Each row is followed by its class. Each block has new classes.
[-13.2 -14.8 -27.0  -1.1  10.5   9.5   4.1  20.3  -9.2  16.3   4.4  -6.2
  -1.6 -10.7  -1.3   3.3  -2.4   4.2  50.0   2.3 -13.2   3.2  -3.4  20.2
  -2.7  -9.9  -9.0  10.7 -20.5  -4.8 -14.2  -2.9 -33.3  28.7  13.9   4.4
  -1.8  49.5  -9.9  28.6  19.8  -2.2  -8.7  23.4   5.5  17.1  19.5 -42.4] => z736
[ 28.2   2.7 -10.5   2.4   2.5  -3.9  11.3   8.0  82.9 -85.0  14.3   6.1
  -8.8  -2.9 -12.6  11.6 -21.8  16.8 -22.7  -1.1   4.4   8.6 -12.2   7.9
  -3.2  66.4   9.0   0.1  20.2   5.6 -10.5   5.3  -4.1 -18.3  -8.9  -5.8
  21.6 -13.0  -0.3 -54.2 -13.3  10.1  11.3 -19.0   8.2   5.0 -13.0  -4.3] => z911
[ 23.9   2.1 -17.6   4.6 -10.0  -3.5   1.6   5.5  57.0 -58.4   1.7   1.6
  -9.3 -10.2  -0.3  48.5  -1.8  16.8  45.3  -3.8   1.9   0.7  24.0  15.1
   0.5  -5.6   4.9   7.9  11.4  -1.5 -19.1  -5.2  14.6  -8.0  -3.9 -23.0
  -2.9 -30.6   5.5  -1.4 -12.1   9.1  -3.0 -16.0   3.3  17.0 -13.5  16.1] => Z65
[ 13.3  -2.1  12.5  -1.4  -1.9  -1.4   8.3 -11.8   3.9 -24.2   1.3   2.9
  -3.2   0.2  -5.0   4.1  -4.7  19.2 -17.0  -4.8  11.3   4.3   0.9  21.9
  -2.7  17.4  -7.6 -31.2  11.9   5.8   8.0   4.8   6.0 -11.8  -6.7  -6.5
   6.5 -38.2   6.8  -7.5  -6.2  13.9   2.8 -18.7  -5.7 -20.4 -11.5  -2.1] => z911
[ 23.6  -4.8 -10.0   5.6   1.1  -2.0   6.1  14.4  47.5 -48.0  -4.2   2.9
  -5.4  -3.8  -1.6  14.7 -24.1   6.0  -2.4  11.1  21.7  11.0  -7.2  -3.4
   4.7  22.7  -6.1   1.9   2.5   0.9   3.2   1.3  25.6 -25.1  -5.8 -12.1
   7.2 -11.7 -10.9  -6.4 -11.0  18.5   5.0   5.0   9.3 -20.3   1.9 -28.7] => z911
[ 20.4  12.8 -10.7   0.6  -6.2  -2.2  -2.7   6.8  17.9   2.5   0.8   5.1
 -21.6 -10.8  -9.1   3.7  -1.7  -0.8 -11.7  -9.3   2.1 -11.0  27.4  30.3
   0.9  58.5  10.2  10.2   1.6   3.4 -24.5  -3.2  14.0 -20.4   3.2 -17.7
   1.3 -10.3   4.7 -44.5 -14.2  -3.8   7.1 -30.9   3.4  19.1 -34.8  11.0] => Z65
[  6.7  -1.1  -0.6  -1.1   1.3  -3.3   3.1  15.2  32.5 -67.1  -1.0   2.7
   2.6   0.9  -2.6   8.3 -23.9   5.8 -22.3   3.8   1.3   8.9 -20.0  -4.9
  -2.4  45.1   2.7  -2.2   7.5   1.8   4.0   4.8   7.1 -13.0  -7.5   6.6
   4.7  -8.7  -2.6 -12.3  -0.4  10.2   7.4  11.2   6.3 -18.1  11.9 -12.4] => z911
[ 26.5   5.5 -27.0   3.6  -9.6  -7.1   4.4   1.2  85.0 -85.0  -3.2   8.9
  -7.7  -6.9   2.9  47.0 -27.1  10.1   3.9   2.0   2.2   2.9   6.6 -16.1
   0.6  -7.4   0.0  31.7  14.8  10.5   1.3  -1.2  49.2 -19.9   3.7 -22.2
  12.2  -4.7  -1.5 -28.6 -18.6   3.7  15.9  -9.7  18.2   9.7  -4.5   3.1] => z213
[  2.6  -2.6  18.8  -1.0   2.1  -2.6  12.8  -1.4  27.2 -85.0   3.0  -1.1
   4.3  11.5 -11.3  -7.5  -4.4  26.0 -25.7   4.7   9.3   6.5 -32.3  20.7
  -6.6  27.9  -3.0 -28.6  20.8   3.7  13.9   8.8 -33.3   0.9 -14.0  10.1
  23.3 -30.6   3.3 -15.5  -5.4  10.7  -1.4  -4.5  -1.8 -18.9   2.4   1.6] => z911
[ 11.4  -0.2  -6.1   1.3   3.3  -6.5   6.4  15.8  52.6 -85.0  -0.2   2.2
   1.1  -2.5  -7.6   0.2 -13.9  14.1 -19.5   3.7   0.5   8.0 -17.7   6.3
  -8.7  41.4   2.7   6.1  19.8   2.7  -5.2   2.4  -6.2 -13.7 -12.3   0.4
  12.7 -10.2  -0.5 -30.6  -4.4   8.1   5.3 -19.3   4.9  -1.1   3.0  -6.3] => z911
[ 22.5   6.0 -18.9   2.8  -8.1   1.3  -4.6   5.5  43.8 -36.0   5.4   7.1
 -20.2 -16.4  -8.8  12.4  -0.3   7.3  15.8   0.5 -10.6  -0.7  29.0  31.9
  -0.4  40.8   4.5   7.8   0.1   0.9 -25.9  -4.9  -8.1   0.7  21.0 -20.9
   4.1  13.2   2.9 -40.4  -5.0   2.0  -0.9 -37.0   1.7  40.1 -25.0   1.6] => Z65
[ -6.5   4.9   2.6  -4.3  14.7  -4.6   4.1  11.6  11.0 -35.1   1.2  -2.4
   4.5   5.1 -11.1   4.1  -4.6  -3.9 -66.0  -1.9  -3.3  -6.5 -16.7  -8.9
   9.4  59.6  16.8  12.5   0.5   2.6  -8.9   7.1  -3.0  -5.9  -8.8  18.4
  -1.0 -19.5  16.6 -12.2  -3.1 -10.6   4.4   0.2   2.0  -9.4  13.0   1.7] => z736
[ -8.2   4.0  18.5   0.5   6.7  -7.1   3.2  13.0 -29.3 -19.2   5.5  -2.7
   3.1   5.4  -8.7   2.7   4.3   0.1 -40.5  -5.0   2.3  -2.8  -8.4   8.2
   1.7  59.7  11.2 -13.2   5.7  -6.3 -14.6   2.6 -14.3 -10.3 -17.5  15.1
  -3.0 -41.5  17.4   3.4   2.9  -6.1  -5.0  -3.4  -9.1 -20.7  11.1   8.7] => z206
[ 25.0   3.0   6.3   1.1  -9.9  -2.0  -9.0 -16.0  11.9   7.5   1.2   8.2
 -12.9  -5.5   2.4  17.9   7.1  11.1  23.9  -7.9   4.2   0.2  30.6  15.0
   5.5 -34.6   1.2 -13.8  16.2   2.0   1.1  -5.6  23.4 -21.8  -1.7 -30.1
  -1.4 -42.8   7.7  -9.0 -22.0   3.3  -2.1 -34.6  -8.8  14.8 -35.8  29.5] => z33
[  7.0   1.0  -3.3  -0.3  -2.9  -0.3  -3.6 -34.1 -38.4  26.9 -13.0  -3.2
   1.4   1.8  -5.9 -17.3 -20.7   0.1 -43.6  -5.3   9.5  -6.9 -10.1 -13.3
  -6.1   6.0 -10.3 -13.5  13.0  13.4  19.1   1.4  27.9 -26.8  14.1  -4.2
   8.5  -7.2  10.8 -33.7 -13.4  11.9  11.2 -47.1  -6.3 -30.3 -23.9  -5.0] => z911
[ 11.4  -8.3  13.1  -1.3   0.4   4.2   8.1  -2.7  24.3 -41.4   1.2  -7.5
   6.3   2.5  -2.7   5.3 -17.7   9.4  -6.7   6.4  14.3  16.2 -17.8  18.5
  -5.8   9.7 -12.5 -26.1  10.6  -0.5  19.8   7.9 -17.7  -2.7  -1.6   0.8
  15.1 -16.5  -8.8  -1.5   0.7  24.5   0.1  11.4   5.2 -24.2   3.1 -28.3] => z911
[ 19.9  -7.9 -21.5   3.6  -1.8  -3.5   2.3  23.7  46.4 -71.6   4.1   9.0
  -6.5 -13.5   1.0   2.4 -14.6  19.1  22.2  -1.6  10.0   6.7  -3.7  18.3
   0.4  20.1  -9.6   8.6  10.9   7.3 -23.4  -4.1   6.6 -22.2  -4.7 -16.3
   3.3 -14.4   0.4 -11.3  -4.6   2.9   5.4 -22.7   4.5 -10.0  -0.2 -16.5] => z911
[ 14.9 -10.0   7.9  -1.1  -8.9  -1.7  -2.3 -33.1 -14.8   7.0  -0.3   1.6
  -6.4   0.7  -4.8  -6.1  -4.1   8.7 -23.7  -6.4   2.6  -0.5  11.1  16.7
  -4.5  10.7  -6.0 -28.2   9.4   5.0  12.4  -1.4   0.3 -18.6   6.4  -9.4
  11.0 -25.9  14.6 -39.3 -19.0  15.7   6.6 -46.9  -7.6  -8.0 -37.1  16.7] => z33
[  7.6   0.6   9.5   5.8   6.6   0.9  -1.3  23.1   5.2 -36.9   3.1  -0.9
  -8.9   1.6  -6.1 -28.3  -4.5  14.4 -13.3   5.2  12.7   6.7 -16.2  25.7
  -0.2  41.5   0.5 -18.9   6.6  -0.6  -6.0  -2.7 -18.8 -13.3 -15.1  -3.2
   8.8 -12.5  -4.6  -5.0   1.1   5.3  -9.9 -10.9  -3.2 -18.3   0.8 -15.2] => z911
